Here is a tiny trained network, its code and every weight. The questions are about switching its units off for an input and a class, where a switched-off unit gives its printed mean instead of its output.

import numpy as np


def w(rows, s, z=0):
    codes = np.array(rows[::2]) - 128.0
    scale = np.full(codes.shape[1], s)
    scale[-1] = z or s
    return codes * scale


def norm(h):
    return h / np.sqrt((h * h).mean(-1, keepdims=True) + 1e-5)


def f(y):
    return np.maximum(y, 0)


def log_softmax(a):
    a = a - a.max(-1, keepdims=True)
    return a - np.log(np.exp(a).sum(-1, keepdims=True))


def net(x, mask):
    res = np.array(x, float).reshape(1, 7) / 4 @ E
    u = 0
    for l in range(3):
        y = f(norm(res) @ A[l][:, :-1].T + A[l][:, -1])
        res = res + np.where(mask[u : u + 9], y, B[l][:, -1]) @ B[l][:, :-1]
        u += 9
    return log_softmax(norm(res)[-1] @ U[:, :-1].T + U[:, -1])


A, B = {}, {}
E = w([
[190,129,146,138,154,91,135,156,12,168],'x0',
[117,102,152,131,172,198,225,139,128,64],'x1',
[105,97,198,137,99,215,217,55,107,56],'x2',
[131,179,143,80,156,149,176,123,98,114],'x3',
[55,3,98,151,109,78,103,158,70,60],'x4',
[79,205,167,234,142,99,117,246,144,100],'x5',
[214,75,180,138,115,153,169,183,140,211],'x6',
],0.0069)
A[0] = w([
[28,111,143,162,162,67,115,146,65,62,1],'0.n0',
[122,254,121,118,145,109,87,120,148,147,94],'0.n1',
[98,167,156,145,143,134,115,70,126,102,48],'0.n2',
[106,140,120,108,143,149,158,154,139,111,84],'0.n3',
[118,95,100,135,111,71,75,97,102,155,14],'0.n4',
[67,124,134,188,104,111,160,159,176,115,57],'0.n5',
[142,122,143,124,107,150,153,160,81,179,52],'0.n6',
[57,90,125,165,122,135,168,132,87,108,47],'0.n7',
[122,129,103,134,109,116,98,83,125,125,43],'0.n8',
],0.0091,0.0043)
B[0] = w([
[140,131,65,32,37,133,144,230,84,3,245],'0.n0',
[157,230,28,154,104,94,89,106,187,178,254],'0.n1',
[75,166,99,185,102,102,175,102,98,95,170],'0.n2',
[152,116,177,147,122,155,30,53,102,118,159],'0.n3',
[65,3,138,185,177,92,53,103,109,189,198],'0.n4',
[146,81,170,140,184,225,75,160,187,85,204],'0.n5',
[125,138,203,167,228,137,134,152,103,104,164],'0.n6',
[208,223,78,56,104,77,96,177,200,70,215],'0.n7',
[97,94,148,164,175,99,165,142,81,104,159],'0.n8',
],0.0058,0.0049)
A[1] = w([
[178,99,185,114,163,131,168,190,89,216,84],'1.n0',
[72,141,160,127,102,50,121,134,178,181,66],'1.n1',
[154,97,158,36,96,181,220,39,116,93,2],'1.n2',
[81,214,155,114,92,136,153,3,136,102,58],'1.n3',
[79,18,98,138,83,86,48,151,58,163,29],'1.n4',
[63,65,97,131,108,108,109,129,66,167,66],'1.n5',
[139,133,73,93,117,43,79,128,89,189,102],'1.n6',
[126,143,92,106,126,69,90,173,149,176,53],'1.n7',
[230,160,159,212,131,100,171,184,75,172,97],'1.n8',
],0.0064,0.0045)
B[1] = w([
[151,191,192,124,132,107,102,151,94,120,194],'1.n0',
[163,164,77,147,181,141,94,95,124,147,164],'1.n1',
[85,101,70,2,237,168,108,81,140,182,235],'1.n2',
[86,161,55,215,83,162,188,132,22,179,219],'1.n3',
[131,122,180,134,77,31,169,50,133,101,241],'1.n4',
[94,95,199,127,154,84,114,77,168,97,185],'1.n5',
[113,125,156,142,152,119,86,95,247,129,254],'1.n6',
[158,147,66,83,130,115,119,137,190,141,203],'1.n7',
[189,109,187,95,146,92,138,204,91,161,219],'1.n8',
],0.0074,0.004)
A[2] = w([
[214,135,190,124,111,120,194,166,118,171,39],'2.n0',
[69,186,91,240,104,143,167,85,131,129,69],'2.n1',
[73,105,124,127,85,144,91,170,69,52,8],'2.n2',
[122,117,115,72,167,230,207,42,135,148,33],'2.n3',
[165,146,123,70,118,149,93,118,148,159,122],'2.n4',
[64,118,111,114,142,131,158,167,150,79,45],'2.n5',
[121,8,154,159,63,52,56,87,96,135,34],'2.n6',
[46,113,186,227,162,254,98,161,198,121,13],'2.n7',
[133,93,105,70,180,152,196,62,115,129,3],'2.n8',
],0.0076,0.0032)
B[2] = w([
[109,121,231,125,201,134,116,150,3,90,193],'2.n0',
[175,128,150,174,49,94,184,90,37,167,188],'2.n1',
[118,139,81,123,130,126,113,175,135,30,205],'2.n2',
[47,40,95,32,114,218,123,102,93,204,253],'2.n3',
[102,100,75,155,126,111,93,186,101,134,200],'2.n4',
[179,109,135,127,115,170,165,225,150,105,186],'2.n5',
[20,110,160,144,198,91,180,82,162,112,239],'2.n6',
[235,50,183,140,58,112,186,19,181,135,181],'2.n7',
[49,135,83,93,187,229,82,147,115,151,207],'2.n8',
],0.0077,0.0051)
U = w([
[189,204,32,144,146,66,36,155,194,221,104],'0',
[57,74,92,67,165,207,150,95,74,187,198],'1',
[190,145,238,123,203,111,131,203,54,164,138],'2',
[212,69,198,167,88,169,174,100,210,107,2],'3',
[138,209,85,199,65,149,215,75,63,159,85],'4',
[49,53,150,140,172,3,100,64,163,129,127],'5',
[104,123,67,105,110,120,132,230,134,4,227],'6',
],0.013,0.0024)

Each question gives the input, the list of numbers given to net, and the class t.
The units are the neurons (one row each of A and B). Each row of codes is followed by its name. A weight is (code - 128) times the scale printed after its matrix; where a second scale follows, it is the last column's (A, B and U).
mask holds one flag per neuron, layer by layer. A switched-off neuron (its flag False) gives its mean, the last column of its row in B, instead of its output. The means were averaged over made-up inputs and are rounded, as every weight is.
A unit's drop is (log p(t) with every unit on - log p(t) with that unit switched off) / (log p(t) with every unit on - log p(t) with every unit switched off).
The circuit of an input: a set's keep is (log p(t) with only the set's units on - log p(t) with every unit switched off) / (log p(t) with every unit on - log p(t) with every unit switched off). Starting from the 12 units with the biggest drops (on a tie, the unit counted first), units are removed one at a time, each time the one whose removal leaves the highest keep (on an exact tie, the one counted first), for as long as the keep stays at least 0.8.
units of the circuit, in order: the units of the circuit, biggest drop first
most important unit: the unit with the biggest drop
top k neurons: the k neurons with the biggest drops, biggest first
k most important neurons of layer l: the k neurons of layer l with the biggest drops, biggest first
drop when u is switched off: that unit's drop, to one decimal
input [-6,6,8,2,-5,5,-2], class 4: units of the circuit, in order	[1.n3]
input [8,-6,3,6,7,-4,5], class 5: units of the circuit, in order	[2.n6 1.n4]
input [-3,7,-6,0,5,-6,-5], class 6: top 2 neurons	[0.n0 2.n5]
input [7,-5,-6,-5,-8,4,8], class 2: top 3 neurons	[1.n8 2.n0 0.n6]
input [-7,-4,0,4,4,-1,7], class 5: units of the circuit, in order	[2.n6 2.n3]
input [-5,0,2,3,-4,-3,-5], class 4: units of the circuit, in order	[1.n3 2.n1]
input [-7,-3,1,-7,4,2,-5], class 6: top 2 neurons	[0.n0 2.n2]
input [-1,0,-2,3,-5,3,-6], class 4: 2 most important neurons of layer 1	[1.n3 1.n2]
input [4,7,4,3,7,-3,-2], class 6: top 2 neurons	[0.n0 0.n7]
input [1,1,8,-4,0,3,7], class 2: top 2 neurons	[2.n0 1.n8]
input [-6,-6,3,8,1,1,8], class 2: top 3 neurons	[1.n0 0.n6 0.n0]
input [5,7,-8,4,-3,-8,4], class 2: 2 most important neurons of layer 1	[1.n0 1.n8]
input [2,-8,0,-3,0,1,7], class 2: 2 most important neurons of layer 1	[1.n8 1.n0]
input [-4,2,0,-6,-8,2,-8], class 4: most important unit	2.n1
input [-2,-6,0,-8,-2,-5,7], class 5: drop when 2.n6 is switched off	0.1
input [-8,8,3,-5,-4,3,-3], class 3: drop when 2.n7 is switched off	0.3
input [-4,-4,4,6,1,7,7], class 3: drop when 2.n7 is switched off	1.8
